In the rows, 128 means zero.
Here are made-up things, facts about them, and rows of numbers that follow some of those facts. Name the thing behind each unnamed row.

How the things are related:
J_589 | platro e | bidru J_313
J_467 | platro b | bidru J_438
J_334 | platro e | bidru J_963, J_364, J_328
J_791 | platro c
J_209 | platro d | bidru J_936
J_465 | platro a | bidru J_818
J_108 | platro e | bidru J_127
J_342 | platro a | bidru J_426, J_328
J_313 | platro c | bidru J_7
J_923 | platro a | bidru J_101
J_682 | platro c | bidru J_484, J_556
J_21 | platro b | bidru J_604, J_485
J_904 | platro a | bidru J_510, J_929
J_484 | platro a | bidru J_328
J_64 | platro b | bidru J_791, J_950, J_623
J_157 | platro d | bidru J_825
J_872 | platro b | bidru J_426
J_995 | platro d | bidru J_616
J_3 | platro b | bidru J_630, J_701
J_844 | platro b | bidru J_995
J_831 | platro b | bidru J_7, J_209
J_630 | platro b | bidru J_313, J_62
J_95 | platro e | bidru J_399
J_974 | platro e | bidru J_963, J_62
J_258 | platro c | bidru J_727
J_91 | platro a
J_438 | platro a | bidru J_127
J_950 | platro a
J_727 | platro c | bidru J_700, J_108
J_825 | platro c | bidru J_968
J_429 | platro d | bidru J_831
J_328 | platro a
J_623 | platro b
J_963 | platro c
J_939 | platro c | bidru J_209, J_700
J_225 | platro a | bidru J_258
J_127 | platro d | bidru J_91, J_700, J_62
J_583 | platro c
J_648 | platro a | bidru J_225
J_39 | platro c | bidru J_876, J_700
J_261 | platro c | bidru J_95, J_583
J_956 | platro d
J_876 | platro d | bidru J_91
J_556 | platro a | bidru J_62
J_38 | platro e | bidru J_950, J_929
J_352 | platro a | bidru J_991
J_426 | platro a | bidru J_91, J_616
J_546 | platro a | bidru J_685, J_968
J_604 | platro a
J_683 | platro d | bidru J_91, J_328
J_84 | platro e | bidru J_929
J_726 | platro a | bidru J_167
J_684 | platro d | bidru J_825
J_701 | platro a
J_771 | platro a | bidru J_62
J_871 | platro a | bidru J_342
J_167 | platro a | bidru J_532
J_929 | platro b | bidru J_465
J_926 | platro c | bidru J_974
J_7 | platro d
J_968 | platro d
J_818 | platro d | bidru J_876
J_700 | platro a
J_854 | platro c | bidru J_485
J_9 | platro e | bidru J_974
J_936 | platro a
J_399 | platro b
J_62 | platro a | bidru J_91
J_532 | platro a
J_616 | platro c | bidru J_313
J_732 | platro b | bidru J_532
J_991 | platro d | bidru J_974, J_313
J_101 | platro c
J_176 | platro e | bidru J_876, J_62
J_364 | platro b | bidru J_91
J_795 | platro a | bidru J_771, J_62
J_16 | platro d | bidru J_974, J_732, J_583
J_685 | platro d | bidru J_876
J_838 | platro b | bidru J_7
J_558 | platro a | bidru J_956, J_616, J_465, J_101
J_866 | platro c | bidru J_923
J_510 | platro b | bidru J_465
J_345 | platro d | bidru J_956, J_974, J_3
J_485 | platro a | bidru J_963
J_470 | platro a | bidru J_771, J_399

Known rows:
[152 114 123 145 136 124 103 138 116 141 139 121 114 140 111 136 130 121
 141 133 128 166 143 120  99 170 108 136  98 104 132 139 122 147 126 118
  87 102 113 134  79 125 159 127 114]: J_16
[124 136 123 108 142 115 133 139 147  94 122 156 129 149 134 130 117 126
 115 111 127 155 111 173 144 111 148 118 124 130 104 133 139 100 121 116
 120 131 141 122 123 124 136 133 134]: J_546
[138 141 131 144 154 127  99 142 125  99 141 144 121 165 151 132 118 126
 113  92 121 139 130 126 120  66 152 124  88 136 125 148 133 107 144 106
  98 111 119 145 105 103 146 146 114]: J_968
[143 161 135 130 130 127  86 155 171  51 154 173 164 186 157 125 101 115
  70  69  96 153 136 124 127  61 159 106  86 169 121 139 136  50 114 135
  88 142 165 117  93  89 114 166  95]: J_825
[118 136 135 161 159 146 125 119 112 151 109 111 127 152 133 113 135 125
 124 123 110  90 134 120 129 101 123  96 114 101  90 145 102 173 159 119
  99 106 120 105 134 119 121 121  82]: J_683
[152 123 131 131  98 117  80 141 130 138 134 122 141 120 103 137 134 122
 143 120 120 174 144 109 102 208  93 132  98 127 141 118 101 126  84 160
  93 115 161 109  84 126 124 126 118]: J_926
[ 97 126 143 112 138 155 130  93 102 131 169 130 144 103 130 119 125 105
 108 118 133 128 133 104  98 154 162 136 105 136 125 136 113 119 142 112
 148 147 105 128 143 126 107 127 164]: J_838
[119 140 147 142 158 150 124  98  99 142 150 117 121 113 156 110 132 102
 121 109 136 124 102 133 106 132 151 116  68 147 149 135  87 139 158 102
 124 115  87 133 134 132 128 144 175]: J_7
[113 122 135 131 108 177 124  82 136 137 153 116 169 125 156 111 135 117
 112 120 161 107  92 153 104 176 162 145  31 192 152 123  84 109 108 171
 131 146  94  94 138 168  69 127 183]: J_313
[159 121 121 152 114 143  92 124 120 151 161 103 112 153  89 141 119 140
 149 138 165 183 140 161  78 210 128 157  40 132 113 142 112 165  95 150
  67 113 111 119  68 144 126 115 140]: J_991
[ 86 129 154 121 147 169 133  84  80 130 170 141 146  84 144 102 134  86
 114 106 121 127 115  99 107 180 165 120  91 139 146 142  98 116 145 103
 158 160 112 128 148 114 102 131 187]: J_831
[120 126 135 101 134 122 111 123 104 127 149 130 131 110 117 139 125 119
 106 118 129 124 155  92 108 123 149 142 139 116 117 126 129 123 133 112
 145 140 123 142 136 123 138 124 127]: J_623
[134 146 141 133 140 143 128 146 120 134 147 138 114 138 126 130 145 131
 151 141 122 116 133 107 129 139 141 112 149 131 148 123 121 134 107 147
 121 140 139 196 137 132 122 148 129]: J_38
[128 136 124 102 147 110 152 147 120 115 119 136 103 115 128 134 118 114
 119 124 130 131 106 138 139 123 137 124 146 136 134 125 124 136 131 120
 135 130 134 125 121 128 143 118 156]: J_950
[136 128 136 125  99 135 118 121 144 120 120 114 145 134 141 130 125 129
 116 126 122 128 113 108 132 119 103  99 119 139 150 135  99  98 115 141
 138 127 129 119 146 120 115 121  90]: J_682
[116 153  96 135  68 132 159 134 157 138 122 134 167 101 143 149 106 173
 153 157 110 158  54 148 140  86 120  97 124  87 160 146 154 155 125  83
 136 168 131 115 122 119 132  99 131]: J_556
[ 94 176  82 150 106 145 159 135 148 143  89 141 210  96 147 126 129 162
 160 134  81  93  94 141 148  82 122 114 128  59 134 119 154 214 146  95
 118 153 166  73 102 135 119 115 126]: J_62
[118 148  99 127  81 128 155 136 149 123 116 130 154 106 146 149 109 163
 150 148 115 152  75 147 139  90 124 106 135  95 156 132 149 154 128  94
 145 159 130 113 120 118 138 110 133]: J_795
[119 134 136 111 153 115 145 147 116 112 119 138 109 104 137 136 128 110
 122 120 125 138 109 138 141 138 142 115 138 132 143 125 116 134 147 113
 137 128 133 108 134 122 147 122 164]: J_936
[107 144 108 131 158 131 170 150 145 135  78 121 136 145  94 107 140 153
 118 134 138  46 140 153 154  97 150 140 139 123  68 104 126 186 141 162
 108 133 132  73 129 172 101 107 107]: J_426
[120 120 136 115 147 125 164 131 138 136 110 107  85 162 119 123 127 135
 107 151 145 136  92 146 149 137 122  57 148 124  64 153  75 130 124 138
 117 141 134  88 195 122  98  78  60]: J_342
[125 133 131 105 139 109 146 146 135 125 117 139 101 106 130 127 128 122
 130 127 130 133 109 146 136 115 129 129 150 146 125 127 121 123 146 118
 131 124 127 118 142 127 151 122 151]: J_604
[132 141 112  92 138  99 129 159 112 119 106 126  97 111 119 157 124 130
 112 130 143 125 125 146 143  99 134 145 148 142 128 102 133 142 122 136
 157 119 131 129 119 146 163 112 158]: J_923
[135 129 121 133 132 123 156 148 131 107 121 120 124 117  94 110 127 123
 142 120 121 150 120 149 164 154 133 127 153 128 123 126 132 120 143 125
 135 156 114 114 119 123 131 129 131]: J_648
[116 139 163 128 139 126  99 132 135 150 150 136 118 124 136 126 158 153
 155 172 122 125 135 116 142 126 103 103 143 120 106 137  88 116 141 144
 102 138 151 136 179 121 105 131  95]: J_334
[120 143 155 105 104 101  88 139 153 147 139 123 131  80 128 102 151 132
 148 124  99 130 136  96 121  92  98 142 139 164 127 130  98  82 145 145
 114  96 137 116 133 125 124 142 127]: J_963
[143  83 107  99 150 106 180 148 181 119 136 150 137 129 156 102 132  82
 113 157 140 143 109 116 120 150 125 136 159 107 151 143 129 134 142 114
 120 125 100 122 142 168 164 136 144]: J_532
[117 127 110 167 171 137  92  78  98 161  66 132 197 153 154 105 162 140
 148  90 107  72 171 180 147 118 111 137 105  72  88 131 163 161 152 106
 123  77 139  98 111 139 148 160 116]: J_876
[143  98 123 134 144 124  88  58 107 157  85 121 157 173 165 123 146 145
 161  86 143 139 148 192 146 142 103 122 118 102 109 152 171  99 115 103
 152  65 117 171 128 133 160 160 135]: J_818
[139 103 129 144 108 119  91  92 122 125  98 127 166 135 153 135 137 114
 126 105 118 131 155 149 148 158  95 140 123 139 144 119 147  83 122 141
 161 105 143 111 137 118 130 148 113]: J_39

Which thing is each row?
Some rows may be things named above.
[106 132 108 230 100 149 153 113 102 153 113 139 108 123 179 145  99 140
 133 156  89  90 152 142 100  99  97 157 113 121 145 118 197 198 168 122
 107  97 156  96 125 109 125 125  91]	J_127
[128 135 122 145 104 132  92 107 130 139 117 146 185 143 166 149 152 167
 172 157 130 129 120 160 149 122 115 123 126  78 149 133 155 127 111 113
 144 146 147 153 154 126 130 146 126]	J_176
[ 93 170  81 147  99 146 169 135 146 142  93 145 205  99 140 123 124 162
 154 138  85  87  89 150 145  81 124 116 123  66 131 119 155 212 149 101
 115 151 155  67 101 135 122 113 127]	J_62
[161 102 139 194  95 143 124 134 131  73 122  90 136 111  60  99 134 115
 146 108 113 133 173 120 189 187 114 146 144 145 157 116 121  83 154 142
 150 177  96 110 109  99  96 160  92]	J_258
[138 131 118 104 134 121 168 148 139 129 107 122 111 136 101 119 119 140
 130 128 147 113 119 151 140 112 145 129 153 150 117 110 150 139 104 152
 138 121 122 148 117 147 136 114 150]	J_558
[ 97 172  80 154 102 147 170 141 145 141  91 150 198  97 146 126 125 164
 152 134  84  88  90 148 141  87 116 110 122  63 131 121 156 214 143  96
 119 150 165  69  96 137 116 117 132]	J_62
[146  99 124 139 147 114  75  69 107 142  87 127 163 171 170 133 148 138
 152  95 147 146 149 202 154 131 110 128  98  98 107 156 164  87 130  92
 143  73 118 138 125 124 162 161 125]	J_685
[114 129 141 104 153 116 152 129 123 133 114 120  91 136 134 126 126 126
 105 141 132 148  81 137 146 140 115  65 151 119  89 147  77 125 138 116
 126 133 135  98 180 122 113  91  91]	J_328
[ 94 169  85 152  99 142 168 139 147 142  87 143 205  93 137 121 123 170
 155 147  80  89  89 140 146  92 121 116 126  66 128 124 158 212 145  98
 116 155 166  75  99 136 116 117 127]	J_62
[143 165 137 128 133 127  94 156 172  51 152 175 163 184 160 132 104 121
  75  64  97 155 131 115 132  58 161 107  76 159 119 143 132  55 125 149
  95 143 169 120  92  83 108 170  93]	J_825
[146 126 115 141 126 128 122 136 152 140 121  89 106 160 102 131 130 163
 112 139 173  80 151 157 124  50 150 176 110 155 104 114 139 138 133 165
 123 106  69 137 109 160 132 127 115]	J_995
[129 139 114 101 126 111 136 146 129 105 111 125 113 117 133 165 113 133
 124 132 138 143  96 144 150 104 128 123 144 115 150 111 130 143 125 107
 155 138 123 126 127 129 160 110 147]	J_470
[130 141 123  90 150 102 138 152 113 116 106 123  97 112 114 164 132 137
 113 130 142 125 114 148 142 101 141 143 150 140 138 104 134 136 127 135
 153 118 126 129 121 143 158 110 153]	J_923
[120 122 131 115 133 136 120 119 121 129 136 123 124 136 102 128 125 132
 105 125 144 105 155  85 120 125 140 138 140 116  88 133 125 136 124 127
 141 146 128 126 140 126 103 118 100]	J_872
[ 95 157 159  86 109  80 121 145 169 173 143 139  98  46 118  81 145 173
 186 155  99 159 117 147 136  69  98 161 182 166  78 156 117  63 171 126
  99  97 125 120 145 123 132 143 160]	J_485
[130 135 124 112 149 114 133 138 143  94 126 158 124 145 142 127 119 125
 120 111 130 156 104 172 148 121 148 116 125 135 107 132 141  97 126 112
 122 132 148 120 125 124 139 133 136]	J_546
[119 111 142 195 111 142 138 129 108 126 144 162  63 140 174 162 111 129
 126 191 129 112 168 136 115 153 117 161 155 157 158  94 184 143 134 165
 128 132 178 144 184 103 106 130  93]	J_108
[147 149 134  99 148 110  75 145  89 113 125 126 113 138 143 204 154 134
 113 156 155 112 128 112 139 116 131 133 134 107 175  84 105 156 125 145
 158 140 131 163 147 135 160 127 139]	J_95
[120 121 128 106 120 126 116 117 127 129 146 125 139 137 108 140 120 136
 112 128 147 113 169 100 115  95 140 157 143 128 103 130 142 119 122 128
 150 141 116 138 135 136 123 119 123]	J_844
[128 122 145 154 114 131 114 113 113 117 123 121 135  99 142 125 131 101
 113 109 104 125 140 118 136 162 104 130 117 154 168 112 119 102 134 137
 148 129 132 108 130 115 117 142 124]	J_939
[144 113 130 156 125 138 159 156 131  73 113 108 130 106  50  96 132 125
 164 119 122 157 144 159 197 166 139 129 166 117 123 136 128 104 152 118
 146 192  86 114 111 107 112 131 128]	J_225
[130 125 131 142 119 147 113 116 139 143 159 134 138 148 131 140 146 148
 135 168 171 113 125 158 127 156 153 153  83 139 134 118 113 131 106 171
 119 160 113 147 156 163  90 132 144]	J_589
[134 129 128 101 132 140 188 116 135 148  91 130 105 150 113  95 116 137
 166  95 125 136 116 149 136 157 138  84 178 143 121 129 163 117  62 132
 149 108 155 208 114 144 126 126 165]	J_465
[ 99 124 148 120 133 157 128  89 100 138 170 133 144 108 134 110 127 110
 109 117 138 122 125 111 103 149 159 132  99 137 120 136 108 121 133 111
 148 151 113 123 145 132 104 130 164]	J_838
[131 132 119 114 147 113 132 140 138  99 122 154 126 146 135 130 116 130
 116 110 124 154 105 172 145 119 142 117 125 135 109 138 141 100 123 111
 123 134 146 120 124 128 133 135 136]	J_546
[111 123 141 107 157 116 152 133 127 128 117 117  91 133 130 126 128 125
 109 141 135 143  88 138 148 135 114  65 149 117  93 154  81 132 131 116
 128 133 137  96 187 118 118  93  92]	J_328
[137 139 122  92 147 101 138 157 124 122 104 125  91 112 115 165 121 134
 109 130 149 119 113 145 142  97 133 142 163 146 128  97 136 142 126 134
 149 114 123 127 122 140 152 113 156]	J_923
[107 133 140 149 159 161 125 100 102 143 150 121 109 112 157 110 134 106
 117 109 132 119  97 132 110 131 149 120  69 148 150 133  91 137 159 102
 123 119  90 135 136 128 129 142 173]	J_7
[115 138 111 124 155 132 162 147 144 135  81 121 145 145  95 101 138 148
 112 129 139  53 137 158 152  97 153 136 142 117  66 108 127 191 138 158
 115 127 134  73 124 171  97 107 109]	J_426
[147 134 138 132 126 124  73 149 109 137 158 138 129 131 106 152 151 144
 173 163 134 171 152 124 113 215 117 143 113 104 127 123 112 154  95 149
  84 133 161 149 107 132 124 133 130]	J_9
[123 129 131  84 140 111  89 128  91 117 137 125 123 116 118 184 130 123
  85 125 142 117 146  83 111 104 140 142 142 107 134 107 123 137 131 114
 175 138 121 140 127 123 159 114 135]	J_399
[133 121 118 119 134 120 144 143 130 122 127 131 115 129 112 133 122 121
 132 134 139 156 112 167 132 169 137 132 121 135 114 126 124 136 112 130
 116 131 135 110 120 143 132 114 139]	J_352
[112 111 132 125 119 126 122 116 116 132 151 141 111 130 127 136 111 120
 105 137 132 121 158 102  96 132 137 155 142 128 112 128 153 122 120 120
 143 121 139 136 143 118 115 114 124]	J_467
[113 128 101 129  60 158 125  91 150 145 168 117 182 129 124 152 105 167
 131 151 152 136 109 122  98 107 152 149  88 104 130 141 154 145 110 113
 144 184 103 118 113 135 100 106 141]	J_630
[145  90 147 202  90 134 125 121 110  95 117 109 113 107 110 126 120 103
 128 128 116 127 182 131 159 186 103 163 144 167 163 102 150  89 154 152
 155 138 129 101 136  88  94 152  94]	J_727
[137 161 132 136  80 114  66 149 136 162 178 146 149  94 102 149 152 187
 218 192 112 191 126 122 109 175  85 144 115  92 134 144 115 155 102 133
  68 142 168 143  98 120 119 124 130]	J_974
[125 139 130 114 139 142 183 146 135 134 110 135  99 129 120 101 118 118
 139 114 113 140 105 132 133 145 140 100 161 144 127 130 143 138 104 133
 122 126 143 168 112 131 127 120 149]	J_904
[105 126 147 104 125 115 114 113 123 142 152 132 122  99 114 117 136 141
 124 136 120 129 161  94 114  87 125 161 151 135  97 141 139  94 144 120
 134 128 120 146 139 120 125 131 134]	J_21
[148  59 101 103 139 128 160 124 180 120 164 158 169 138 132  95 137  74
  94 162 144 140 155  63  90 164 123 157 157  74 136 165 138 120 133 105
 122 131  88 134 141 169 157 144 119]	J_732
[128 138 115 102 124 106 139 150 123 116 112 122 119 118 126 165 118 134
 127 130 137 138  94 145 139 102 133 116 143 116 149 112 129 139 130 117
 156 142 128 119 122 125 156 104 148]	J_470
[128 115 122 148 136 120 155 130 103 109 112 139  89 104 134 138 116 115
 129 132 124 142 121 154 150 153 123 143 154 140 137 111 147 126 149 117
 139 125 142 102 140 113 139 126 142]	J_700
[103 113 123 165 114 121 185 129 124 134 126 164  47 124 185 150  82 116
 104 163 124 135 121 161  97 137 115 165 151 170 139 107 188 138 130 146
 123  99 184 100 168 105 125 105 115]	J_438
[101 156 104 131 169 129 155 147 122 131  86 146 169 116 126 106 139 112
 126 118 101  67 129 134 148 128 137 130 134  98  97 108 130 193 152 133
 112 120 171  74 113 151 125 128 138]	J_91
[114 117 144 110 136 122 162 125 133 137 116 111  80 148 131 132 123 128
 116 151 134 154  84 135 142 141 101  46 143 115  83 165  74 122 128 118
 126 137 137  99 202 104 114  83  70]	J_484
[122 135 147 150 157 145 121 118  77 127 142 113 101 106 146 121 131  98
 136 104 113 127 113 119 122 135 136 110  96 134 153 139 102 140 170 101
 129 115  97 141 125 107 143 141 155]	J_209
[120 125 128 117 138 118 156 135 135 125 117 123 103 136 124 128 119 135
 128 137 137 136 102 148 144 141 123 101 143 124 103 134 114 128 124 125
 128 136 134 114 148 122 120 103 115]	J_871
[153  59  94 107 145 111 207 144 204 113 143 158 157 137 158  81 134  73
 111 172 135 149 114 119 115 161 116 139 172  94 153 166 136 132 142 114
 103 128  80 119 146 182 168 138 136]	J_167
[125 120 114 159 164 132  99  78 100 159  61 138 194 158 160  96 159 144
 146  83 111  73 175 182 150 123 103 134  96  67  90 123 170 166 147 112
 124  68 146  97 116 137 145 162 122]	J_876
[ 91 150 124 134 165 148 125 115 104 144 113 145 192 109 106  99 144 119
 117 113  89  56 189  78 115 126 144 143 139  78  80 113 141 192 150 122
 117 131 157  85 108 137 104 133 110]	J_364
[ 84 129 152 123 141 171 139  86  77 131 175 135 148  91 147 101 133  90
 118  92 109 126 113  99 103 182 170 115  98 144 141 138  98 111 154  97
 162 156 114 122 153 122 104 132 194]	J_831
[126 129 141 150 147 144 124 115 108 135 138 113 116 131 143 115 134 118
 135 117 125 134 122 129 117 122 132 119 100 136 142 142 118 138 154 111
 120 116 102 148 120 120 135 142 136]	J_429
[138 123 117 125  91 139 123 110 174 133 126  96 156 158 111 122 138 158
 108 137 189  81 137 161 113 102 154 184  76 194 116  92 120 120  91 210
 128 136  85  96 124 186  81 120 141]	J_616
[ 87 130 148 126 151 170 127  82  81 133 174 138 152  83 144  98 131  87
 112  98 117 128 121  96 106 180 171 129  84 144 142 134  96 125 154  99
 154 161 112 122 153 116  92 134 189]	J_831
[135 127 129 143 150 124 107 136 103 137 128 109 102 137 129 141 132 125
 119 122 136 123 134 118 113 109 135 134 114 126 137 128 125 139 140 122
 116 103 102 152 103 118 160 131 127]	J_956
[129 128 123 136 118 148 121 117 137 138 160 131 135 154 132 139 145 154
 140 169 174 119 122 153 121 154 150 156  85 152 137 111 119 133 105 167
 122 162 117 144 153 163  95 134 150]	J_589
[135 111 114 119 137 114 168 139 156 117 124 144 128 127 137 113 132 105
 123 143 133 145 111 143 126 140 129 129 157 119 136 138 136 133 136 118
 127 136 119 122 130 145 141 127 140]	J_726

